Below is a small trained network, with its code and all its weights. Each question gives an input and a class and asks what happens when units are switched off, that is, made to give their printed mean instead of their output.

import numpy as np


def w(rows, s, z=0):
    codes = np.array(rows[::2]) - 128.0
    scale = np.full(codes.shape[1], s)
    scale[-1] = z or s
    return codes * scale


def f(y):
    return y / 2 * (1 + np.tanh(0.7978845608 * (y + 0.044715 * y**3)))


def log_softmax(a):
    a = a - a.max(-1, keepdims=True)
    return a - np.log(np.exp(a).sum(-1, keepdims=True))


def net(x, mask):
    res = np.array(x, float).reshape(1, 6) / 4 @ E
    y = f(res @ A[0][:, :-1].T + A[0][:, -1])
    res = res + np.where(mask, y, B[0][:, -1]) @ B[0][:, :-1]
    return log_softmax(res[-1] @ U[:, :-1].T + U[:, -1])


A, B = {}, {}
E = w([
[112,61,139,121],'x0',
[122,95,254,150],'x1',
[141,170,109,66],'x2',
[101,11,99,108],'x3',
[169,139,136,236],'x4',
[22,75,64,146],'x5',
],0.0099)
A[0] = w([
[142,79,169,223,160],'neuron 1',
[246,53,130,16,153],'neuron 2',
[117,142,254,120,132],'neuron 3',
[44,50,190,175,181],'neuron 4',
[78,81,30,180,96],'neuron 5',
[13,208,69,36,255],'neuron 6',
[154,136,63,195,166],'neuron 7',
[63,38,34,168,191],'neuron 8',
[154,151,53,41,174],'neuron 9',
],0.0075,0.0081)
B[0] = w([
[106,192,115,107,177],'neuron 1',
[129,195,92,115,185],'neuron 2',
[135,170,160,106,182],'neuron 3',
[60,186,87,56,199],'neuron 4',
[170,151,139,157,165],'neuron 5',
[64,160,134,69,247],'neuron 6',
[136,250,157,156,161],'neuron 7',
[144,207,186,123,214],'neuron 8',
[80,188,167,78,193],'neuron 9',
],0.011,0.012)
U = w([
[239,119,148,169,146],'0',
[147,2,80,190,3],'1',
[33,107,82,88,208],'2',
],0.0097,0.0046)

Each question gives the input, the list of numbers given to net, and the class t.
The units are the neurons (one row each of A and B). Each row of codes is followed by its name. A weight is (code - 128) times the scale printed after its matrix; where a second scale follows, it is the last column's (A, B and U).
mask holds one flag per neuron, in row order. A switched-off neuron (its flag False) gives its mean, the last column of its row in B, instead of its output. The means were averaged over made-up inputs and are rounded, as every weight is.
A unit's drop is (log p(t) with every unit on - log p(t) with that unit switched off) / (log p(t) with every unit on - log p(t) with every unit switched off).
The circuit of an input: a set's keep is (log p(t) with only the set's units on - log p(t) with every unit switched off) / (log p(t) with every unit on - log p(t) with every unit switched off). Starting from all 9 units, units are removed one at a time, each time the one whose removal leaves the highest keep (on an exact tie, the one counted first), for as long as the keep stays at least 0.8.
units of the circuit, in order: the units of the circuit, biggest drop first
top k neurons: the k neurons with the biggest drops, biggest first
drop of u: that unit's drop, to one decimal
input [5,-3,-1,-3,-2,-7], class 0: units of the circuit, in order	[neuron 4]
input [-2,-1,-1,-3,2,-1], class 0: top 3 neurons	[neuron 4; neuron 6; neuron 9]
input [-8,2,1,0,-1,-3], class 0: top 2 neurons	[neuron 4; neuron 6]
input [1,-8,2,7,4,-7], class 0: top 2 neurons	[neuron 6; neuron 4]
input [-1,6,5,0,-1,-3], class 0: top 2 neurons	[neuron 6; neuron 4]
input [3,8,5,1,-6,-8], class 0: top 2 neurons	[neuron 6; neuron 4]
input [3,-1,-5,-5,-3,-6], class 0: drop of neuron 6	0.3
input [-2,-2,1,-4,8,6], class 0: drop of neuron 7	0.1
input [4,4,6,-6,-2,-3], class 0: drop of neuron 7	-0.1
input [0,3,8,2,3,-5], class 0: top 2 neurons	[neuron 6; neuron 4]
